Below is a small trained network, with its code and all its weights. Each question gives an input and a target symbol and asks what happens when units are switched off, that is, made to give their printed mean instead of their output.

import numpy as np


def w(rows, s, z=0):
    codes = np.array(rows[::2]) - 128.0
    scale = np.full(codes.shape[1], s)
    scale[-1] = z or s
    return codes * scale


def softmax(a):
    e = np.exp(a - a.max(-1, keepdims=True))
    return e / e.sum(-1, keepdims=True)


def log_softmax(a):
    a = a - a.max(-1, keepdims=True)
    return a - np.log(np.exp(a).sum(-1, keepdims=True))


def net(x, mask):
    ids = ['ΘΛΞΠΦαβδεζηστψω'.index(c) for c in x.split()]
    T = len(ids)
    res = E[ids] + P[:T]
    u = 0
    for l in range(3):
        r = res
        for j in range(3):
            rows = slice(2 * j, 2 * j + 2)
            q, k, v = (r @ M[l][rows].T for M in (Q, K, V))
            z = softmax(np.where(np.tri(T) > 0, q @ k.T / 2**0.5, -1e9)) @ v
            o = O[l][rows]
            res = res + np.where(mask[u + j], z, o[:, -1]) @ o[:, :-1]
        u += 3
    return log_softmax(res[-1] @ U[:, :-1].T + U[:, -1])


Q, K, V, O = {}, {}, {}, {}
E = w([
[183,128,90,97,71,180],'Θ',
[175,180,130,227,138,83],'Λ',
[103,104,115,145,102,106],'Ξ',
[138,96,111,113,81,146],'Π',
[144,79,67,152,32,93],'Φ',
[174,123,182,96,71,78],'α',
[88,165,152,127,152,137],'β',
[111,59,140,191,178,105],'δ',
[139,105,118,87,119,162],'ε',
[93,167,170,91,2,200],'ζ',
[152,88,114,151,101,161],'η',
[135,202,113,121,209,184],'σ',
[146,106,136,134,92,171],'τ',
[63,203,126,92,80,107],'ψ',
[46,118,164,134,146,86],'ω',
],0.021)
P = w([
[255,162,73,171,167,113],'0',
[214,107,82,226,70,94],'1',
[217,86,96,235,76,78],'2',
[205,158,107,146,126,108],'3',
[199,112,113,214,88,71],'4',
[206,107,142,231,83,92],'5',
[202,133,146,194,93,98],'6',
[167,71,93,146,40,93],'7',
[184,96,132,138,56,92],'8',
[237,195,142,48,147,141],'9',
[164,110,119,90,37,111],'10',
[154,91,105,125,14,91],'11',
[144,108,101,84,60,125],'12',
],0.0033)
Q[0] = w([
[156,115,199,106,161,88],'L0H0',
[109,134,137,60,99,133],'L0H0',
[183,205,112,125,83,138],'L0H1',
[62,139,129,113,201,109],'L0H1',
[192,137,95,172,140,131],'L0H2',
[247,76,68,162,86,149],'L0H2',
],0.011)
K[0] = w([
[158,255,198,133,152,164],'L0H0',
[72,126,122,79,146,160],'L0H0',
[145,133,148,123,71,137],'L0H1',
[79,135,34,214,145,207],'L0H1',
[153,142,54,195,134,177],'L0H2',
[178,177,99,194,130,140],'L0H2',
],0.0088)
V[0] = w([
[84,118,80,129,188,173],'L0H0',
[149,92,74,148,82,117],'L0H0',
[140,149,171,98,109,59],'L0H1',
[30,128,2,205,187,182],'L0H1',
[218,109,136,114,100,161],'L0H2',
[159,189,198,179,107,78],'L0H2',
],0.0077)
O[0] = w([
[127,94,180,123,107,146,73],'L0H0',
[130,161,131,51,131,114,210],'L0H0',
[66,92,117,79,174,88,178],'L0H1',
[126,193,96,196,85,75,3],'L0H1',
[182,96,92,136,128,173,163],'L0H2',
[74,158,153,2,88,161,138],'L0H2',
],0.0077,0.013)
Q[1] = w([
[116,91,10,84,35,200],'L1H0',
[138,37,104,148,137,99],'L1H0',
[42,89,254,167,149,138],'L1H1',
[103,82,114,188,87,152],'L1H1',
[186,112,157,61,220,164],'L1H2',
[141,134,87,195,132,116],'L1H2',
],0.0075)
K[1] = w([
[59,92,98,46,17,204],'L1H0',
[126,51,78,114,91,96],'L1H0',
[78,91,181,142,45,135],'L1H1',
[138,74,29,203,101,133],'L1H1',
[142,106,254,30,134,184],'L1H2',
[165,121,98,166,75,149],'L1H2',
],0.006)
V[1] = w([
[180,40,61,169,161,12],'L1H0',
[124,155,171,115,163,131],'L1H0',
[86,141,165,96,113,88],'L1H1',
[143,13,2,145,46,119],'L1H1',
[157,56,88,82,131,60],'L1H2',
[128,107,109,131,62,136],'L1H2',
],0.0061)
O[1] = w([
[151,145,102,161,253,92,189],'L1H0',
[45,107,105,192,107,160,82],'L1H0',
[87,99,191,105,108,127,132],'L1H1',
[203,150,244,122,132,112,236],'L1H1',
[154,182,68,146,222,88,254],'L1H2',
[113,170,158,161,80,118,158],'L1H2',
],0.0065,0.0089)
Q[2] = w([
[98,212,169,130,216,70],'L2H0',
[125,137,52,102,183,154],'L2H0',
[120,214,151,133,127,152],'L2H1',
[254,241,91,238,71,122],'L2H1',
[187,163,29,37,93,159],'L2H2',
[128,58,210,197,34,120],'L2H2',
],0.0058)
K[2] = w([
[170,28,210,210,187,157],'L2H0',
[138,121,43,178,132,151],'L2H0',
[12,220,41,156,103,85],'L2H1',
[107,205,28,149,208,238],'L2H1',
[109,121,205,106,187,226],'L2H2',
[130,42,190,79,1,71],'L2H2',
],0.0055)
V[2] = w([
[89,146,85,117,81,122],'L2H0',
[132,114,119,131,73,132],'L2H0',
[112,84,165,101,125,161],'L2H1',
[168,63,212,130,123,87],'L2H1',
[146,94,87,177,169,66],'L2H2',
[143,2,183,116,90,81],'L2H2',
],0.0078)
O[2] = w([
[236,138,119,79,136,83,54],'L2H0',
[106,90,124,101,162,98,102],'L2H0',
[161,190,146,100,193,109,132],'L2H1',
[149,202,209,121,222,103,255],'L2H1',
[104,211,21,54,174,164,155],'L2H2',
[148,253,209,74,239,129,157],'L2H2',
],0.0059,0.0069)
U = w([
[206,200,103,84,89,241,61],'Θ',
[122,132,94,11,65,142,80],'Λ',
[126,146,128,98,128,118,19],'Ξ',
[146,153,135,104,129,148,39],'Π',
[202,253,81,118,96,21,74],'Φ',
[146,50,128,27,239,149,131],'α',
[96,141,124,97,126,148,127],'β',
[124,143,134,172,191,124,96],'δ',
[133,136,132,124,143,175,172],'ε',
[156,116,219,125,85,130,86],'ζ',
[164,169,151,169,149,196,225],'η',
[109,13,73,107,123,165,254],'σ',
[149,170,166,153,131,199,220],'τ',
[88,216,107,36,69,135,56],'ψ',
[11,168,159,132,150,32,250],'ω',
],0.0057,0.0032)

Each question gives the input, a string of symbols that net reads in full, and the target symbol t.
The units are the heads (2 rows each of Q, K, V and O). Each row of codes is followed by its name. A weight is (code - 128) times the scale printed after its matrix; where a second scale follows, it is the last column's (O and U).
mask holds one flag per head, layer by layer. A switched-off head (its flag False) gives its mean, the last column of its rows in O, instead of its output. The means were averaged over made-up inputs and are rounded, as every weight is.
A unit's drop is (log p(t) with every unit on - log p(t) with that unit switched off) / (log p(t) with every unit on - log p(t) with every unit switched off).
The circuit of an input: a set's keep is (log p(t) with only the set's units on - log p(t) with every unit switched off) / (log p(t) with every unit on - log p(t) with every unit switched off). Starting from all 9 units, units are removed one at a time, each time the one whose removal leaves the highest keep (on an exact tie, the one counted first), for as long as the keep stays at least 0.8.
circuit, biggest first: the units of the circuit, biggest drop first
most important unit: the unit with the biggest drop
heads that matter: for each layer, one digit per head in row order, 1 if its drop is at least 0.15 and else 0, layers parted by /
drop of u: that unit's drop, to one decimal
input η Φ δ Φ η δ α α, target α: circuit, biggest first -> L0H1
input Φ Φ Ξ, target Φ: heads that matter -> 010 / 000 / 000
input α ω Θ Φ Φ ω α Φ τ α ζ ω η, target ζ: heads that matter -> 101 / 101 / 001
input τ ψ Φ σ Φ σ ω Φ, target σ: heads that matter -> 010 / 010 / 011
input ω Θ Φ Φ Λ Ξ ω Φ ε Φ Θ, target Λ: heads that matter -> 001 / 100 / 000
input Λ Φ Θ ω Φ Θ, target Λ: circuit, biggest first -> L0H2, L1H1, L1H0
input Φ ω Φ τ Φ Λ Θ Φ Θ Φ, target Λ: circuit, biggest first -> L0H2, L1H0
input η Φ Φ Θ α ω α ω Φ ζ Φ ψ Θ, target ζ: heads that matter -> 001 / 101 / 001
input β σ Φ, target σ: heads that matter -> 000 / 010 / 011
input Φ α τ α δ Φ η ζ τ Θ Φ, target ζ: circuit, biggest first -> L1H0, L2H2, L0H2
input α σ δ, target σ: heads that matter -> 010 / 010 / 010
input Φ α α ω Φ σ Θ, target σ: heads that matter -> 000 / 010 / 001
input η Ξ Θ α Θ α ε Φ Φ Φ Φ Θ, target α: heads that matter -> 010 / 000 / 000
input τ ω α Φ ω η α Θ η Θ Φ α σ, target σ: circuit, biggest first -> L2H2, L0H1, L2H1
input ω Ξ Φ ω ζ, target ζ: most important unit -> L2H2
input Φ ζ δ τ, target ζ: circuit, biggest first -> L2H2, L1H0, L1H2
input δ ζ Φ η, target ζ: drop of L0H0 -> 0.0
input α α σ τ Θ, target σ: drop of L1H2 -> 0.1
input Φ Φ Φ, target Φ: drop of L0H0 -> 0.0
input σ Φ Φ Φ Φ η, target σ: most important unit -> L2H1
